[ -1  18  10  -5  40  -3 -12  28   1  -5   3  -4 -18 -14   4  -5  -8 -13
   6   1  -8  17 -32  16   0  11   1   0  -5 -31 -17 -15  -4 -22  -2   6
  -9 -18   9  -6 -15  -9 -12  -4  -6   8   7   1   6  -7  17  31  -3   5
   3  -5  -4 -16  20   7  10  14 -23  -2  -1 -21   0   3  14  -2  -1  -5
  -5   1  -8  -8   5   4   1  37   3  15   1 -15  -8   1  -1 -12  49  11
 -26  -5  23   1  11   0  -4   3   2  13  20   0 -20 -10 -14  42  15  16
  -1   1  -1   4  15  11  11 -16   6  16   1  -6   3 -16   2   2  -3  -2
   5   9   8   3   8  -4 -10  13   4  -8  -6  10  13   7   0 -34   2   1
  -5   4] : [18]
[ -6   1  14  -3  38  14  11  11 -16  -2  -6 -18  20   6   3  -4  11  -1
  -2 -10 -15  -8   4  17  -9   4   9  -5   0   8  -5 -20   3  -8 -12  -5
   0 -20 -14 -10  -7 -23  11   3   0   7   8 -16   3   2   8  13  -7  18
  33  19 -56  -2  26  21  11   1   3   6  11 -18  -2  -9  10   7  -3  12
  -9   5  -1   7  -2   2  -1  15  -2   2  -7 -13  -9 -11   1   3   2 -11
  14  29 -14   3 -21 -25  -2  -8 -10   2   8   3  -5  15 -14   5   4  -6
   1   6   0  13  -6  30   9   6  -1 -21  -4  -1  21 -31   3  -4   6  -8
   3 -29  22   4  -4   2  -7  -8  -3  -2  18   3   3   0  -7 -25  14  -9
   1   1] : [18]
[ 19   7  -1  11 -10  -6   7  -1  24  20  18   7   1 -12  28   6   5   2
  11   6   2  16  23  -3  12  -6 -18 -10   9  16  13  16  -4  -5   7  -1
  10   6   6 -15   6  12  -9  -9   2  -1   4   7 -16   7 -22 -20   0  -9
 -54 -17  20   2 -12  -9  -4  -2 -10   3   0   7  -7  -4 -21  15  -9   0
   8   0  40   6   5  -5   5 -43  -2  12   9   3  -1   2 -13   3 -35  22
  22 -10 -27   3   5  12  -1   9  40  -4 -19  -4  10   1   5 -11 -17 -16
  -9   3 -20   3   3 -38 -18  24  -5 -19  -1   7  -5  28   0  31  -2  12
   0  -4 -14   5  -9  -9  -9  -4   3   7  -8  -2   6 -11 -15   1   3   8
  -7   3] : [27]
[ 30   9   3  10  -6   1   6  11  10  15  23  -2   4  -8  22   3   2   2
   8   1  -3  14  15   7   8  -3 -17  -1   9  16  11  -6  -1 -18  11   2
  14   2   9 -20   7   0  -1 -16   8  11   7  -6  -6   1 -22 -16  -7   4
 -38  -6 -15   4   4 -11   0   4 -17   0 -10   3  -5  -1  -7   5 -17  -9
   0  10  40  19   7 -12   4 -16   5  20  18   0   0  -2 -21  14 -26  23
   7   3 -20   7  -3  11   6   1  24   4   4  -3   2  19  -1 -12  -2 -20
  -7   8 -21   1 -12 -23  -7   6   1 -19   2   0   7   7  -3  17   2  -3
   5  -7  -7  11 -18  -6 -19  -3   3   8  -8   6  18 -13  -2 -31   1   8
 -13  -5] : [18]
[ 31   0  -4   0  -9   7  25 -20 -63  -1 -10   0  32  16  -6  -1   0  -3
 -18  -7   6 -14 -28 -11  -9   9  -2  11  10 -10   4   9  17   9  -7  -4
   0   2 -21  12   8  -7   2  -8  -1 -19 -10   7   5   8  15 -14  -7 -13
  27 -13  -3   9   4   4   0   7   7   3  -8   5 -23   3  -3   8  -5 -23
   2  -4 -29  11  -8 -13   4  21  -9  -7  -7   6   4  -5   1  16 -17  -2
  30  30 -16  14   7  -5  11  -5 -36  -1  24  -1  -1  10  -5 -27  -1 -14
   7  -2 -12 -23   8  -4   1  12  -1 -14  10  -2   3 -13   2 -17  -1   0
  -5  21  -3   4 -16   6 -14 -12   1   3 -15   0  -6 -24  -6   1  -3  -3
  -1 -14] : [18]
[-14   1  11   1  38  13 -11  16  25  37  14  11   4 -11   9   2  -8  -4
  -2   2  -4  27   0  -2  13 -13 -15  -4  13  14  13  -7  22 -13   7   1
   1  -4  21 -12  -3  -3  -6  -3  -5  30   4   4  -5  -4 -14 -13   1   6
 -49  -6  -5  23  15 -13 -12   4 -10  -4 -22   3   7   2  22 -23  -4  14
 -10  -1  21 -13   9   9   0 -28  11  21 -16  -7  -2   4 -25 -10  -9   9
 -18  -1  -1   9   2  -5   1   3  37   3   2  -2  15  11   0  11  -5 -12
 -15   5  -3  19   2 -23   0  -4  -2  -6  -5   7   2  20 -13  14  -1  -9
 -14   1   7   7  -8  -5  -5  10  -2   8  17   5  16 -15   0 -27   1   2
  -9 -11] : [27]
[  3  -2  10   5 -19   4  11  14   7  -5  13  11  -9  -4  25  13  -7   1
  -6  -4   0  15   5  -5   6  -2 -17  10  11  15   0  13   9 -24   7   4
  14  19  -6 -21  -4   9  -1 -16   3  15 -19   5   3  -3   1 -17  -8   2
  -6  -4  36   0  -2 -10   5  17 -31  -1 -25  -3  -7  -1  -4   3  -6  -8
  -4  11   0  20   0  14  -2   1  -4 -19  27  15  12  -8 -13   8   6   8
  12  -5   7  14  22  10   6  14  -1   2 -28   3 -11  15   2   3   2   4
   9   8  -8 -12  -7 -20   5 -12   0 -14   8  -4  14  16  16  -2 -10   8
  -8   2 -14  -5  -6 -10   3  10   1  25 -18   2   5  13  21 -20   9   3
   2   6] : [27]
[ 12   4  -6  11  -8  -2   3   4  35  20  17   3   7 -10  19   3  12   3
  16   7  -2  11  19   5  10  -2 -19  -9   4  15  11   4  -9  -8  11   0
   9   7   9 -14   6   6  -1 -11   7  -3   8  -4 -13   3 -23 -19  -4   1
 -45  -6   6   8 -10  -5  -3  -3 -11  -1  -2  11   6  -2 -16   9  -8   6
   6   4  46   9   7  -4   5 -47   4  13  19   5   2   1 -10   9 -38  24
  18   2 -27  -2  -1  17   2   7  33  -5 -23  -1  16  14  11 -20 -13 -19
 -10   4 -20  11 -10 -30 -18  18  -6 -14  -1   4   1  15  -1  27   0   5
   5 -10  -9   3 -11  -7 -11  -3   0   7  -4   4   4 -13 -13  -9   5  10
  -8   1] : [27]
[-17 -10  26  -3  27  16   7  16 -22  21   2  13  10  -2   4  13 -17  -4
 -26  -8  -1  14  -8 -15   6 -13 -11  10  19  22  12  13  31  -8  -1  -1
   5   3   5 -10  -3  -9  -7   4  -9  23 -16  15   5  -4  -6 -18   2   2
  -9  -5  12  19  20 -10 -11   8  -6   4 -19  -3 -11   3  36 -25  -2   8
 -27  -2  -5  -3  -1  22  -4  -4  -1  -5 -20   0   2  -8 -24 -10  -3  -8
   2  -1   9  27  10 -13  -1   7  -9   9   5  -1  -4  11  -9   6   4  -7
  -5   5   9 -11   7 -14  14 -15   2 -13   0   6  13  30  -7  -8  -7  -4
 -23  -1   1   0 -11   0   3   8  -2  16   6  -7  13  -4  26 -25   2  -3
  -1 -12] : [18]

[ -2  -2   3 -18   6  -4   8  -5  -5   3   3  -6   6  -8  -4   7   4  -5
  -7 -20   3   7   1 -39 -12   1   0   2  -4   6   4  -6 -14   6  -3 -14
  11  10 -15  -9   6 -12  -6   3   8   4  -5   0   4  -4 -11  13   5   2
   0   0  -1   1  -6  12  -3  -3  -7  -8  15   3  -7   1   4  17   2  14
  -1   4   4  -5   5  24   3  -3  19   3  -5   1  15   9   5  -6  15 -20
   9  -4  10   8   8  -5   3] : [66]
[ -7  -6  -2 -19   8 -18   0 -16 -15  -8  -8 -10   3 -12  -2  -4 -10 -11
  -5 -18  14  15  14 -42  -8   7 -12   8  -6   6  13   6 -17   6 -11   1
  -3  15 -21 -15  -6 -14   1  17  -5   4  -5   2  13  16   4   3  -5   6
  -6 -10  -3   1 -39   3  -5   6 -17  -7  14  -9 -12 -21  16   6   2  14
   8   3  -5   0  -8  41   5   4  28   1 -10   6  17  -4   6  -7  24  -6
  -2   1   9   2   5  -5  -2] : [66]
[ -3  -6   0 -14   8 -12  -1 -13  -5   4  -1  -7   2 -13   0   3 -10  -7
  -2 -16  11  12   9 -35  -6   6  -7   6 -12   7   0   2 -21   3  -7  -4
   7  17 -27 -13   3 -13  -5  10  -1   8  -1  -6   8  10 -10   7  10   3
   0  -5  -1  -1 -26   8  -1   1  -6  -7  15  -7 -12 -10  10   4  -1   8
   5  -5  -7  -1  -3  32   4   0  19   0  -7   4  16   5   6  -7  22 -15
   7  -7   7   9   4  -2  -1] : [66]
[-11  -6   1  -1   5 -16   1 -13   4  13   5  -3  -3 -18   9  12  -8  -7
   0 -15  10  13   1 -35   7  11  -6   3 -15  11 -13   4 -23  -5  -5 -10
  10  12 -50 -13   4 -16  -9   7   0  10   1  -9   3   7 -26  -1  25   3
   1  -1   1   3 -32  11   1   5  -1 -15  17   1 -15  -8   8   4  -3  -5
  -7  -9  -2   2  -8  34   3  -7  10  -6  -7   0  22   4  11  -2  23 -19
  10 -17   8  14   4  -2   2] : [61]
[ -2  -4   0 -12   9 -14   2 -13 -13   0  -4  -7   5 -12   1  -1  -9  -8
  -3 -18  14  11  10 -40  -8   6  -4   5  -7   9   3   3 -18   2  -8  -7
   2  13 -21 -12  -2 -12  -2  12  -3   6  -5  -2   9   7  -4   8   6   9
  -5  -5   0  -1 -29   3  -3   6  -9  -8  16  -7 -13 -14  15   7   5   9
   7   1  -3  -1  -4  34   5   4  24   2  -6   6  15   3   6  -9  24 -10
   3  -2  13   2   5  -4  -2] : [66]
[  1  -3   4 -17   4  -4   7  -2  -1   8   6  -6   2  -7  -4  12   7  -4
 -10 -18   1  10  -1 -41  -9  -1   9   2  -4   8   2 -10 -10   7  -3 -17
  11   9  -8 -10  10 -10  -4   1  10   3  -2  -2   1  -7 -15  16   2   7
  -1   0   1   3  -6  16  -1  -3  -1  -2  13   2  -4   1  -1  19   7  13
  -3   1   4  -8   5  14   3  -4  19   1  -3   0  11  11   9  -8  17 -18
  12  -5   8   8   9  -4   6] : [66]
[ -7  -3   2  -2   6 -10   3 -11   1  13   6  -5   1 -16   5  12  -8  -8
  -5 -18   6  15   3 -37   3  10  -2   1  -7   9  -7   1 -18  -3  -2 -10
   8   9 -32 -13   7 -15  -9   8   2   6   1  -7   3   3 -20   3  18   6
  -3  -1  -1  -1 -24   8   0   2  -1 -13  16   0 -12  -6   6   5   1   0
  -7  -4  -5  -1  -7  29   4  -6  15  -2  -5   2  19   6  10  -1  22 -22
  12 -15  10   8   4  -1   3] : [61]
[ -2  -4   5 -13   5  -8   2  -8   0  10   7  -6  -2 -12  -1  12  -2  -7
  -2 -17   8   6   4 -38  -4   6  -7  -1  -7   7  -3  -2 -19   1  -4 -14
  12  12 -23 -11   7 -13  -7   4   8   7  -2  -8   4   0 -21  13  11   2
   3  -2   0   2 -16   8  -2   0  -2  -8  15  -1  -8  -2   3  13  -1   4
  -2  -2  -2  -6   2  28   4  -4  18  -2  -2   2  14   9  10  -6  19 -18
  11  -9   9  10   2  -3   6] : [61]
[ -3  -4   6 -15   3  -5   6  -4   3   9   7  -9   0 -12  -5  15   5  -5
  -2 -20   6  -1   1 -40 -11   3   0   1  -6   2   5  -8 -16   2  -6 -16
  13  14 -19 -10  11 -16  -6  -2  11   3   0 -12   3 -10 -22  16  17   4
   6   0   3   2   0  12  -2  -5  -3  -5  13   2  -4   6   0  12   2   8
  -3   1   1 -10   6  25   3  -7  22   2   0   1  16  13   8 -11  14 -19
  10  -7   9   9   7  -5   8] : [61]
[ -1  -4  -3 -18   4 -13   6 -13 -17  -4  -6  -7   9  -5  -6  -1  -5  -7
  -8 -22   7  18  11 -46 -17   1   3   7   2   6  15   5 -17  11  -4  -6
   1  10  -6 -12  -7 -12  -2  12  -4   2  -9   9   8  10   7   9 -15   3
  -8  -9   0   2 -25  10  -5   8 -14  -7  15  -3 -10 -20  14  14   7  18
   8   5   2   1   2  27   6   5  23   2  -7   6  13  -4   2  -8  23  -8
   2   5   8   2   7  -8  -5] : [66]
[ -1  -2   5 -14   6  -5   4  -4   2  11   7  -9   2  -8  -7  13   5  -2
  -2 -19   5   4  -1 -36 -15   1  -1   0  -5   6   6  -9 -13   4  -4 -18
  13  10 -12  -9  11 -14  -4  -2  10   3  -4  -6   1  -6 -18  16  12   5
   3   3   2   1  -1  17  -2  -2  -4  -7  13   0  -6   7  -3  15   6  11
  -3   2   4 -13  10  17   1  -4  20   1  -1   2  16  15   6  -9  19 -21
  10  -4   6   9   5  -5   5] : [66]
[ -2  -4   7  -9   3  -7   2  -5   6  13   4  -8  -1 -13  -2  14   4  -2
  -4 -19   8   1   0 -40 -10   1  -7  -1 -12   7   1  -5 -18   0  -6 -13
  11  12 -27 -13  10 -17  -7   1  11   4   1  -6   3  -8 -25  13  14  -2
   5   0   2  -1  -9  11   1   0  -3  -9  11   3  -5   2  -1  11   3   6
  -2  -1  -1  -7   5  31   1  -7  17   1  -1   0  18  14   9  -7  21 -24
   9 -10   9   9   3  -2   7] : [61]
[  2  -6   0 -20   7  -9   2 -12 -15  -3  -6  -7   5  -6  -7  -3  -4  -6
  -5 -21   8  15  11 -38 -15  -2  -3   5  -3   6  13  -1  -8   8  -7  -7
   1  13  -6 -12  -2  -9   1  10   0   1  -9   2   8   2   2  11  -3   5
  -5  -5  -1  -1 -24   9  -3   3 -12  -2  13  -8 -10 -11   9  15   7  20
   8   2  -5  -4   3  28   6   5  27   6  -7   5  12   4   5  -7  20 -11
   4   7  12   2   8  -5   1] : [66]
[ -6  -3   5  -8   2  -7   6  -7  -2  12   9  -5   6 -13   1  14   0  -4
 -10 -22   1   9   0 -41  -8  -2   5   0  -6   6   0  -3 -21   1  -2 -16
  14   8 -24 -10   6 -14  -6   4   9   6  -2  -6   3   2 -19  13  10  -1
  -2   0   2   1 -12  12  -3  -1  -2  -9  13   2  -8  -2   0  14   1  10
  -2  -1   1  -2   7  25   1  -5  12  -1  -4   2  16  11   6  -5  19 -20
  11 -11   9  15   9  -5   4] : [66]
[ 10   0  11 -29  -1   9  17   4  -4   7   7  -9   8  -1 -15  17  23   3
 -19 -18  -2  -1  -6 -43 -29 -14   8  -5   3   2  18 -19  -6  16   1 -30
  15   8  21  -7  12 -11  -5  -5  22   0  -4  -5  -3 -20  -9  33  -5  -2
   2   3   2   2  30  24  -5 -10  -3   1   8   7   4  18 -11  32  14  27
  -4  14  12 -16  29   3   0  -2  21   9  -2  -2   5  21   2 -12   3 -20
  11   8   6  11  13  -6  10] : [66]
[ -6  -5   4 -12   5  -9   5  -7   0   7  10  -4   4 -13   2  13  -1  -6
  -9 -18   3  10  -3 -46  -2   1   8   2  -4   9  -4  -1 -17   1  -1 -15
  10   8 -24 -10   7 -12  -7   5   7   5  -3  -1   2  -3 -18   8  10   3
  -2  -2   0   1 -10  10  -2  -2  -4 -12  15   2  -9  -3   1  16   4   7
  -7  -1   0  -3   1  21   2  -4  14  -3  -4   0  14   9   8  -1  19 -19
  14 -12   7  15  11  -5   5] : [61]
